Below are the code and all the weights of a small trained network. Each question names an input and a class and asks about switching units off, where a switched-off unit gives its printed mean instead of its output.

import numpy as np


def w(rows, s, z=0):
    codes = np.array(rows[::2]) - 128.0
    scale = np.full(codes.shape[1], s)
    scale[-1] = z or s
    return codes * scale


def f(y):
    return y / 2 * (1 + np.tanh(0.7978845608 * (y + 0.044715 * y**3)))


def log_softmax(a):
    a = a - a.max(-1, keepdims=True)
    return a - np.log(np.exp(a).sum(-1, keepdims=True))


def net(x, mask):
    res = np.array(x, float).reshape(1, 6) / 4 @ E
    y = f(res @ A[0][:, :-1].T + A[0][:, -1])
    res = res + np.where(mask, y, B[0][:, -1]) @ B[0][:, :-1]
    return log_softmax(res[-1] @ U[:, :-1].T + U[:, -1])


A, B = {}, {}
E = w([
[213,214,162,133,193,106,182,72,175,79],'x0',
[50,171,208,125,77,123,162,164,144,172],'x1',
[82,115,132,136,81,166,87,32,194,71],'x2',
[83,128,108,2,111,71,170,125,53,158],'x3',
[192,59,143,150,79,76,74,136,174,201],'x4',
[127,166,44,161,159,39,111,79,135,123],'x5',
],0.0071)
A[0] = w([
[186,135,128,101,148,114,148,30,147,60,70],'n0',
[186,17,128,183,101,245,68,173,165,126,102],'n1',
[52,82,150,142,45,180,110,160,113,138,174],'n2',
[87,217,97,113,136,63,204,110,131,143,83],'n3',
[126,71,133,178,54,134,65,115,148,142,57],'n4',
[104,36,167,163,118,186,100,165,155,144,235],'n5',
[63,139,153,191,96,142,118,167,135,151,58],'n6',
[148,112,188,45,79,108,150,153,114,236,189],'n7',
[203,161,115,179,235,88,181,165,115,154,142],'n8',
[98,123,114,53,168,178,151,156,34,57,162],'n9',
[169,112,157,192,126,162,108,194,142,161,239],'n10',
[171,157,163,131,163,183,103,50,167,27,80],'n11',
[137,23,3,83,112,39,34,105,99,172,252],'n12',
[209,199,111,169,224,77,129,192,110,120,194],'n13',
[70,133,125,67,158,204,160,168,77,95,141],'n14',
[155,159,157,172,116,136,75,79,202,143,149],'n15',
[133,76,173,66,95,92,168,190,104,188,143],'n16',
],0.0068,0.0023)
B[0] = w([
[118,146,186,142,99,84,141,127,162,152,196],'n0',
[144,93,74,115,167,136,73,145,59,109,225],'n1',
[123,133,147,130,174,99,67,165,124,167,214],'n2',
[152,104,80,130,158,130,104,119,91,116,179],'n3',
[156,105,124,163,150,77,118,105,96,119,181],'n4',
[136,134,128,154,154,123,74,173,104,133,212],'n5',
[112,140,164,141,134,95,100,161,133,146,159],'n6',
[87,164,169,111,137,78,74,180,160,168,216],'n7',
[167,88,141,146,136,119,125,74,125,78,207],'n8',
[109,133,110,114,71,154,166,111,139,114,198],'n9',
[152,110,113,123,151,114,87,122,92,114,204],'n10',
[118,134,134,113,77,141,188,66,154,99,216],'n11',
[169,122,217,206,178,4,94,148,135,133,254],'n12',
[168,77,130,174,127,111,139,86,107,31,220],'n13',
[91,143,103,78,82,166,141,137,143,133,188],'n14',
[147,125,121,146,126,124,166,101,145,74,203],'n15',
[85,192,171,115,109,108,138,158,172,194,204],'n16',
],0.011,0.0071)
U = w([
[75,214,205,117,136,69,88,196,176,255,191],'0',
[85,143,21,53,90,248,127,144,74,135,7],'1',
[135,139,122,129,25,138,225,52,183,87,55],'2',
[212,53,131,190,250,75,77,111,70,100,244],'3',
],0.0079,0.0015)

Each question gives the input, the list of numbers given to net, and the class t.
The units are the neurons (one row each of A and B). Each row of codes is followed by its name. A weight is (code - 128) times the scale printed after its matrix; where a second scale follows, it is the last column's (A, B and U).
mask holds one flag per neuron, in row order. A switched-off neuron (its flag False) gives its mean, the last column of its row in B, instead of its output. The means were averaged over made-up inputs and are rounded, as every weight is.
A unit's drop is (log p(t) with every unit on - log p(t) with that unit switched off) / (log p(t) with every unit on - log p(t) with every unit switched off).
The circuit of an input: a set's keep is (log p(t) with only the set's units on - log p(t) with every unit switched off) / (log p(t) with every unit on - log p(t) with every unit switched off). Starting from the 12 units with the biggest drops (on a tie, the unit counted first), units are removed one at a time, each time the one whose removal leaves the highest keep (on an exact tie, the one counted first), for as long as the keep stays at least 0.8.
circuit, biggest first: the units of the circuit, biggest drop first
k most important neurons: the k neurons with the biggest drops, biggest first
drop when u is switched off: that unit's drop, to one decimal
input [-1,-4,-8,2,-3,-7], class 1: circuit, biggest first => [n12; n14]
input [2,1,3,-2,-7,-5], class 2: 2 most important neurons => [n11; n1]
input [-7,8,-6,-7,-8,8], class 1: circuit, biggest first => [n12]
input [-2,8,8,1,-7,5], class 1: circuit, biggest first => [n12; n3]
input [6,-1,-4,-7,-5,-3], class 2: circuit, biggest first => [n11; n12]
input [-8,-6,3,8,1,4], class 0: circuit, biggest first => [n13; n1]
input [6,8,0,-4,8,0], class 3: 3 most important neurons => [n10; n15; n16]
input [6,2,-2,6,7,3], class 0: 3 most important neurons => [n7; n16; n1]
input [-1,5,4,0,-8,-7], class 1: 2 most important neurons => [n12; n14]
input [-1,3,-6,7,-6,4], class 1: drop when n9 is switched off => 0.1
input [4,1,5,-5,1,-2], class 2: drop when n11 is switched off => 0.4
input [3,-4,4,6,0,2], class 0: drop when n1 is switched off => 0.5
